Here is a tiny trained network, its code and every weight. The questions are about switching its units off for an input and a class, where a switched-off unit gives its printed mean instead of its output.

import numpy as np


def w(rows, s, z=0):
    codes = np.array(rows[::2]) - 128.0
    scale = np.full(codes.shape[1], s)
    scale[-1] = z or s
    return codes * scale


def norm(h):
    return h / np.sqrt((h * h).mean(-1, keepdims=True) + 1e-5)


def f(y):
    return y / 2 * (1 + np.tanh(0.7978845608 * (y + 0.044715 * y**3)))


def log_softmax(a):
    a = a - a.max(-1, keepdims=True)
    return a - np.log(np.exp(a).sum(-1, keepdims=True))


def net(x, mask):
    res = np.array(x, float).reshape(1, 6) / 4 @ E
    u = 0
    for l in range(3):
        y = f(norm(res) @ A[l][:, :-1].T + A[l][:, -1])
        res = res + np.where(mask[u : u + 9], y, B[l][:, -1]) @ B[l][:, :-1]
        u += 9
    return log_softmax(norm(res)[-1] @ U[:, :-1].T + U[:, -1])


A, B = {}, {}
E = w([
[226,179,140,51,34],'x0',
[161,71,162,254,63],'x1',
[180,131,176,146,211],'x2',
[130,141,49,169,178],'x3',
[113,237,179,170,112],'x4',
[37,146,48,144,137],'x5',
],0.0042)
A[0] = w([
[255,77,156,130,109,186],'0.n0',
[229,171,83,125,164,149],'0.n1',
[112,148,168,85,177,69],'0.n2',
[129,105,174,116,146,169],'0.n3',
[185,186,120,153,123,104],'0.n4',
[188,40,144,188,170,122],'0.n5',
[136,72,155,56,116,126],'0.n6',
[151,107,54,103,110,2],'0.n7',
[55,105,193,98,187,135],'0.n8',
],0.0071,0.0021)
B[0] = w([
[166,148,157,92,178,254],'0.n0',
[104,158,199,73,34,181],'0.n1',
[51,177,102,91,223,143],'0.n2',
[229,108,105,191,172,154],'0.n3',
[2,110,156,110,39,152],'0.n4',
[219,60,219,184,153,201],'0.n5',
[186,79,108,62,105,170],'0.n6',
[63,182,153,171,92,125],'0.n7',
[182,184,100,111,137,172],'0.n8',
],0.0045,0.0037)
A[1] = w([
[128,1,36,195,128,120],'1.n0',
[152,97,141,99,107,80],'1.n1',
[119,239,166,124,118,254],'1.n2',
[204,90,99,81,227,165],'1.n3',
[121,178,145,98,205,60],'1.n4',
[110,132,120,209,136,209],'1.n5',
[170,154,173,111,82,105],'1.n6',
[105,101,178,92,125,111],'1.n7',
[112,100,154,154,62,170],'1.n8',
],0.008,0.0018)
B[1] = w([
[23,79,83,146,109,216],'1.n0',
[1,144,166,143,129,152],'1.n1',
[209,218,28,151,173,253],'1.n2',
[136,129,107,211,96,244],'1.n3',
[115,137,116,65,250,174],'1.n4',
[196,141,56,140,185,181],'1.n5',
[78,166,66,189,118,212],'1.n6',
[124,28,172,132,152,146],'1.n7',
[112,206,89,124,123,177],'1.n8',
],0.0052,0.0036)
A[2] = w([
[66,84,230,220,225,105],'2.n0',
[171,49,101,115,117,81],'2.n1',
[50,122,152,22,40,129],'2.n2',
[202,149,75,160,134,248],'2.n3',
[67,45,114,72,63,154],'2.n4',
[255,154,103,198,162,105],'2.n5',
[83,125,132,53,191,230],'2.n6',
[124,207,222,173,99,79],'2.n7',
[154,143,77,40,23,126],'2.n8',
],0.0061,0.0014)
B[2] = w([
[121,136,135,127,38,203],'2.n0',
[65,157,229,76,131,141],'2.n1',
[63,150,230,48,123,176],'2.n2',
[139,153,138,74,38,240],'2.n3',
[60,75,181,103,123,161],'2.n4',
[126,51,149,115,45,254],'2.n5',
[254,62,152,121,177,186],'2.n6',
[99,212,139,226,94,172],'2.n7',
[36,183,151,49,91,234],'2.n8',
],0.0051,0.0029)
U = w([
[152,96,130,72,159,2],'0',
[192,98,196,187,117,204],'1',
[68,64,57,194,164,168],'2',
[150,192,93,180,104,179],'3',
[159,170,76,118,247,177],'4',
[58,104,170,69,121,101],'5',
[123,193,111,85,111,109],'6',
[118,184,159,128,163,13],'7',
],0.014,0.0038)

Each question gives the input, the list of numbers given to net, and the class t.
The units are the neurons (one row each of A and B). Each row of codes is followed by its name. A weight is (code - 128) times the scale printed after its matrix; where a second scale follows, it is the last column's (A, B and U).
mask holds one flag per neuron, layer by layer. A switched-off neuron (its flag False) gives its mean, the last column of its row in B, instead of its output. The means were averaged over made-up inputs and are rounded, as every weight is.
A unit's drop is (log p(t) with every unit on - log p(t) with that unit switched off) / (log p(t) with every unit on - log p(t) with every unit switched off).
The circuit of an input: a set's keep is (log p(t) with only the set's units on - log p(t) with every unit switched off) / (log p(t) with every unit on - log p(t) with every unit switched off). Starting from the 12 units with the biggest drops (on a tie, the unit counted first), units are removed one at a time, each time the one whose removal leaves the highest keep (on an exact tie, the one counted first), for as long as the keep stays at least 0.8.
circuit, biggest first: the units of the circuit, biggest drop first
unit that matters most: the unit with the biggest drop
k most important neurons: the k neurons with the biggest drops, biggest first
k most important neurons of layer l: the k neurons of layer l with the biggest drops, biggest first
drop of u: that unit's drop, to one decimal
input [-6,-3,6,4,-5,-2], class 1: circuit, biggest first -> [0.n5; 2.n0; 1.n2]
input [-4,-3,-3,0,3,-3], class 4: unit that matters most -> 1.n4
input [-4,-3,1,-2,-2,3], class 4: circuit, biggest first -> [0.n8; 2.n6]
input [-7,-5,-4,2,1,7], class 4: circuit, biggest first -> [2.n5; 2.n6; 0.n4; 1.n4]
input [3,3,-5,2,-3,1], class 5: 2 most important neurons of layer 2 -> [2.n2; 2.n4]
input [-2,1,-7,-2,0,-3], class 5: 2 most important neurons -> [2.n2; 1.n2]
input [2,-4,7,2,-5,-7], class 1: circuit, biggest first -> [1.n3; 2.n5]
input [0,-3,0,1,7,-7], class 4: 2 most important neurons of layer 0 -> [0.n2; 0.n5]
input [2,-1,3,4,-2,2], class 6: 2 most important neurons of layer 0 -> [0.n1; 0.n0]
input [4,-2,-6,-3,-1,-8], class 5: 2 most important neurons of layer 0 -> [0.n6; 0.n8]
input [-2,-1,2,-6,8,-7], class 3: drop of 2.n7 -> 0.2
input [-2,-3,7,-8,7,3], class 4: drop of 1.n4 -> 0.1
input [1,-1,8,-4,-6,3], class 1: drop of 1.n3 -> 0.2
input [-5,0,4,-3,-8,-3], class 1: circuit, biggest first -> [0.n5]
